Below is a small trained network, with its code and all its weights. Each question gives an input and a target symbol and asks what happens when units are switched off, that is, made to give their printed mean instead of their output.

import numpy as np


def w(rows, s, z=0):
    codes = np.array(rows[::2]) - 128.0
    scale = np.full(codes.shape[1], s)
    scale[-1] = z or s
    return codes * scale


def f(y):
    return y / 2 * (1 + np.tanh(0.7978845608 * (y + 0.044715 * y**3)))


def softmax(a):
    e = np.exp(a - a.max(-1, keepdims=True))
    return e / e.sum(-1, keepdims=True)


def log_softmax(a):
    a = a - a.max(-1, keepdims=True)
    return a - np.log(np.exp(a).sum(-1, keepdims=True))


def net(x, mask):
    ids = ['εζηλμπτφψ'.index(c) for c in x.split()]
    T = len(ids)
    res = E[ids] + P[:T]
    u = 0
    for l in range(2):
        r = res
        for j in range(3):
            rows = slice(4 * j, 4 * j + 4)
            q, k, v = (r @ M[l][rows].T for M in (Q, K, V))
            z = softmax(np.where(np.tri(T) > 0, q @ k.T / 4**0.5, -1e9)) @ v
            o = O[l][rows]
            res = res + np.where(mask[u + j], z, o[:, -1]) @ o[:, :-1]
        u += 3
        y = f(res @ A[l][:, :-1].T + A[l][:, -1])
        res = res + np.where(mask[u : u + 4], y, B[l][:, -1]) @ B[l][:, :-1]
        u += 4
    return log_softmax(res[-1] @ U[:, :-1].T + U[:, -1])


Q, K, V, O, A, B = {}, {}, {}, {}, {}, {}
E = w([
[118,79,37,6,188,60],'ε',
[99,58,140,166,147,183],'ζ',
[123,56,193,144,124,153],'η',
[243,105,72,125,154,41],'λ',
[116,211,44,28,97,178],'μ',
[92,138,145,170,156,152],'π',
[38,88,169,69,155,155],'τ',
[238,115,82,142,32,210],'φ',
[116,170,179,166,137,125],'ψ',
],0.013)
P = w([
[123,117,113,139,117,122],'0',
[140,121,126,132,186,180],'1',
[171,152,205,93,153,113],'2',
[64,124,105,158,39,83],'3',
[115,101,5,185,172,102],'4',
[178,126,137,115,162,129],'5',
[118,172,199,91,35,162],'6',
],0.013)
Q[0] = w([
[125,146,198,109,52,132],'L0H1',
[121,143,80,121,44,110],'L0H1',
[180,122,163,118,252,147],'L0H1',
[117,110,41,159,129,76],'L0H1',
[100,124,152,115,37,79],'L0H2',
[86,127,54,144,62,107],'L0H2',
[106,134,172,109,162,141],'L0H2',
[144,120,37,132,145,124],'L0H2',
[140,113,83,116,60,147],'L0H3',
[102,113,67,155,137,121],'L0H3',
[83,145,136,182,97,126],'L0H3',
[102,145,89,77,118,93],'L0H3',
],0.014)
K[0] = w([
[91,103,52,172,154,143],'L0H1',
[137,148,130,149,197,190],'L0H1',
[80,115,161,108,8,51],'L0H1',
[170,144,190,70,167,173],'L0H1',
[134,130,96,175,207,177],'L0H2',
[173,150,148,93,206,186],'L0H2',
[59,113,85,128,112,85],'L0H2',
[168,135,183,83,143,124],'L0H2',
[135,107,93,109,76,138],'L0H3',
[124,114,78,154,155,136],'L0H3',
[92,145,109,179,91,105],'L0H3',
[108,145,89,57,145,106],'L0H3',
],0.015)
V[0] = w([
[113,156,74,95,119,129],'L0H1',
[97,158,166,107,94,174],'L0H1',
[247,131,126,129,61,121],'L0H1',
[166,52,108,118,107,182],'L0H1',
[87,98,92,170,176,170],'L0H2',
[156,175,110,182,116,143],'L0H2',
[123,172,88,87,128,98],'L0H2',
[132,177,118,176,137,146],'L0H2',
[145,103,105,97,132,112],'L0H3',
[132,129,41,142,101,159],'L0H3',
[165,125,141,175,131,146],'L0H3',
[101,122,111,92,76,108],'L0H3',
],0.012)
O[0] = w([
[80,164,68,139,94,41,162],'L0H1',
[121,211,162,140,120,142,95],'L0H1',
[122,76,221,47,78,89,96],'L0H1',
[254,126,152,47,127,79,153],'L0H1',
[160,114,78,166,206,120,223],'L0H2',
[78,96,204,125,173,75,252],'L0H2',
[62,126,85,125,84,82,101],'L0H2',
[95,119,180,142,180,100,243],'L0H2',
[158,175,135,114,165,101,77],'L0H3',
[174,155,194,81,121,108,221],'L0H3',
[152,105,128,187,55,111,172],'L0H3',
[149,149,159,98,182,167,89],'L0H3',
],0.0078,0.0014)
A[0] = w([
[206,123,166,48,126,85,18],'L0N1',
[206,168,42,84,185,124,1],'L0N2',
[168,80,91,161,251,2,191],'L0N3',
[30,111,185,201,128,146,183],'L0N4',
],0.0079,0.004)
B[0] = w([
[78,222,74,205,180,157,223],'L0N1',
[40,147,216,46,99,41,185],'L0N2',
[210,10,89,199,193,1,205],'L0N3',
[5,104,216,195,99,162,254],'L0N4',
],0.007,0.0068)
Q[1] = w([
[149,116,142,133,146,165],'L1H1',
[196,125,69,125,146,119],'L1H1',
[69,115,175,163,145,105],'L1H1',
[101,108,161,164,136,107],'L1H1',
[111,99,177,139,172,202],'L1H2',
[144,64,188,150,102,2],'L1H2',
[179,112,125,107,155,106],'L1H2',
[135,196,180,88,80,220],'L1H2',
[96,198,154,152,145,140],'L1H3',
[192,156,223,155,105,172],'L1H3',
[86,168,89,141,186,141],'L1H3',
[132,193,133,91,27,90],'L1H3',
],0.0092)
K[1] = w([
[185,100,130,155,145,148],'L1H1',
[193,158,56,80,120,160],'L1H1',
[75,144,145,198,96,118],'L1H1',
[109,139,131,160,98,119],'L1H1',
[117,103,192,135,219,129],'L1H2',
[159,132,115,213,98,35],'L1H2',
[185,181,81,126,168,130],'L1H2',
[147,177,254,55,110,153],'L1H2',
[94,217,123,112,87,171],'L1H3',
[192,113,162,185,12,186],'L1H3',
[32,154,126,106,180,171],'L1H3',
[206,155,109,47,102,132],'L1H3',
],0.0084)
V[1] = w([
[107,113,182,156,117,99],'L1H1',
[156,95,100,85,135,131],'L1H1',
[138,106,157,205,49,74],'L1H1',
[118,180,117,113,120,89],'L1H1',
[138,114,96,99,62,167],'L1H2',
[112,50,186,65,194,152],'L1H2',
[98,77,161,65,179,186],'L1H2',
[79,57,119,42,144,192],'L1H2',
[130,216,67,133,117,182],'L1H3',
[177,145,98,102,65,254],'L1H3',
[37,152,107,27,152,189],'L1H3',
[80,82,139,193,68,193],'L1H3',
],0.0051)
O[1] = w([
[72,84,141,75,176,123,205],'L1H1',
[187,124,129,189,78,78,49],'L1H1',
[60,102,89,133,181,141,194],'L1H1',
[162,108,150,128,135,152,127],'L1H1',
[181,155,138,180,95,138,46],'L1H2',
[99,203,161,131,129,68,119],'L1H2',
[96,254,153,151,119,90,96],'L1H2',
[126,221,138,155,104,111,61],'L1H2',
[68,168,152,108,177,79,92],'L1H3',
[113,132,165,78,211,74,2],'L1H3',
[137,197,112,197,111,17,117],'L1H3',
[197,174,236,168,216,160,134],'L1H3',
],0.0043,0.0062)
A[1] = w([
[165,187,167,142,95,253,255],'L1N1',
[92,219,102,49,107,169,130],'L1N2',
[162,104,70,51,73,16,59],'L1N3',
[11,177,201,140,101,169,39],'L1N4',
],0.0064,0.0058)
B[1] = w([
[192,233,178,20,112,139,213],'L1N1',
[137,153,46,253,137,147,168],'L1N2',
[126,184,255,151,179,211,198],'L1N3',
[209,106,174,204,6,51,254],'L1N4',
],0.0066,0.0096)
U = w([
[40,130,196,9,227,18,196],'ε',
[37,102,131,53,93,197,140],'ζ',
[22,131,111,195,246,239,104],'η',
[239,86,92,170,147,11,137],'λ',
[214,171,152,35,93,194,239],'μ',
[80,104,81,138,89,3,72],'π',
[107,152,215,167,94,162,2],'τ',
[102,248,54,165,165,121,251],'φ',
[141,127,53,156,65,177,102],'ψ',
],0.0051,0.0026)

Each question gives the input, a string of symbols that net reads in full, and the target symbol t.
The units are the heads (4 rows each of Q, K, V and O) and the neurons (one row each of A and B). Each row of codes is followed by its name. A weight is (code - 128) times the scale printed after its matrix; where a second scale follows, it is the last column's (O, A, B and U).
mask holds one flag per unit, layer by layer, with each layer's heads first. A switched-off unit (its flag False) gives its mean, the last column of its rows in O or B, instead of its output. The means were averaged over made-up inputs and are rounded, as every weight is.
A unit's drop is (log p(t) with every unit on - log p(t) with that unit switched off) / (log p(t) with every unit on - log p(t) with every unit switched off).
The circuit of an input: a set's keep is (log p(t) with only the set's units on - log p(t) with every unit switched off) / (log p(t) with every unit on - log p(t) with every unit switched off). Starting from the 12 units with the biggest drops (on a tie, the unit counted first), units are removed one at a time, each time the one whose removal leaves the highest keep (on an exact tie, the one counted first), for as long as the keep stays at least 0.8.
circuit, biggest first: the units of the circuit, biggest drop first
most important unit: the unit with the biggest drop
top k neurons: the k neurons with the biggest drops, biggest first
top k neurons in layer l: the k neurons of layer l with the biggest drops, biggest first
which heads matter: for each layer, one digit per head in row order, 1 if its drop is at least 0.15 and else 0, layers parted by /
input π ε μ ζ λ π, target λ: circuit, biggest first => L0N3; L0N4; L0H2
input ψ ε ψ π, target ψ: most important unit => L0H2
input ψ η λ τ η ζ, target φ: circuit, biggest first => L0H1; L0H2; L1H2
input ψ π φ φ, target μ: circuit, biggest first => L0H3; L1N1; L0N3
input ε ψ π φ π ψ η, target η: which heads matter => 110 / 000
input ψ π η ε φ, target μ: which heads matter => 000 / 000
input τ π π φ ψ ζ, target ε: which heads matter => 110 / 001
input π π ψ ζ φ ψ, target λ: which heads matter => 110 / 000
input λ ψ η ψ, target τ: circuit, biggest first => L0H1; L1N4; L0N4; L1H3
input ψ τ π ε, target ε: which heads matter => 001 / 000
input φ ψ μ τ ψ η, target φ: top 2 neurons => L0N3; L1N4
input ψ ψ π η φ μ ψ, target ε: circuit, biggest first => L0H1; L0H2
input λ ψ λ φ ψ, target ζ: which heads matter => 110 / 001
input π φ ζ τ, target ε: which heads matter => 110 / 000
input ψ ψ η π ε, target ε: top neuron => L0N2
input π μ ζ, target η: circuit, biggest first => L0H2; L1N4; L0H1
input ζ ε π τ, target ψ: which heads matter => 010 / 001
input ψ η ζ, target τ: top 2 neurons in layer 0 => L0N4; L0N3
input ε τ ψ, target ψ: which heads matter => 111 / 001
input ψ ζ ψ τ ε ψ λ, target λ: circuit, biggest first => L0N3; L0H1
input ψ η τ ψ, target μ: top 2 neurons => L1N1; L0N4
input ψ π ψ ε η ψ, target ψ: top neuron => L0N3
input π λ φ ψ, target ζ: which heads matter => 100 / 001
input π φ μ λ φ ε η, target ε: top 2 neurons in layer 0 => L0N1; L0N3
input ψ ζ ζ ψ τ, target λ: top 2 neurons in layer 1 => L1N3; L1N1
input ψ ψ ψ, target τ: top 2 neurons in layer 0 => L0N4; L0N3
input ψ φ π ε φ π π, target ε: top neuron in layer 1 => L1N4
input π ζ τ, target η: which heads matter => 111 / 000
input ψ ψ μ, target φ: top 2 neurons => L1N2; L0N3
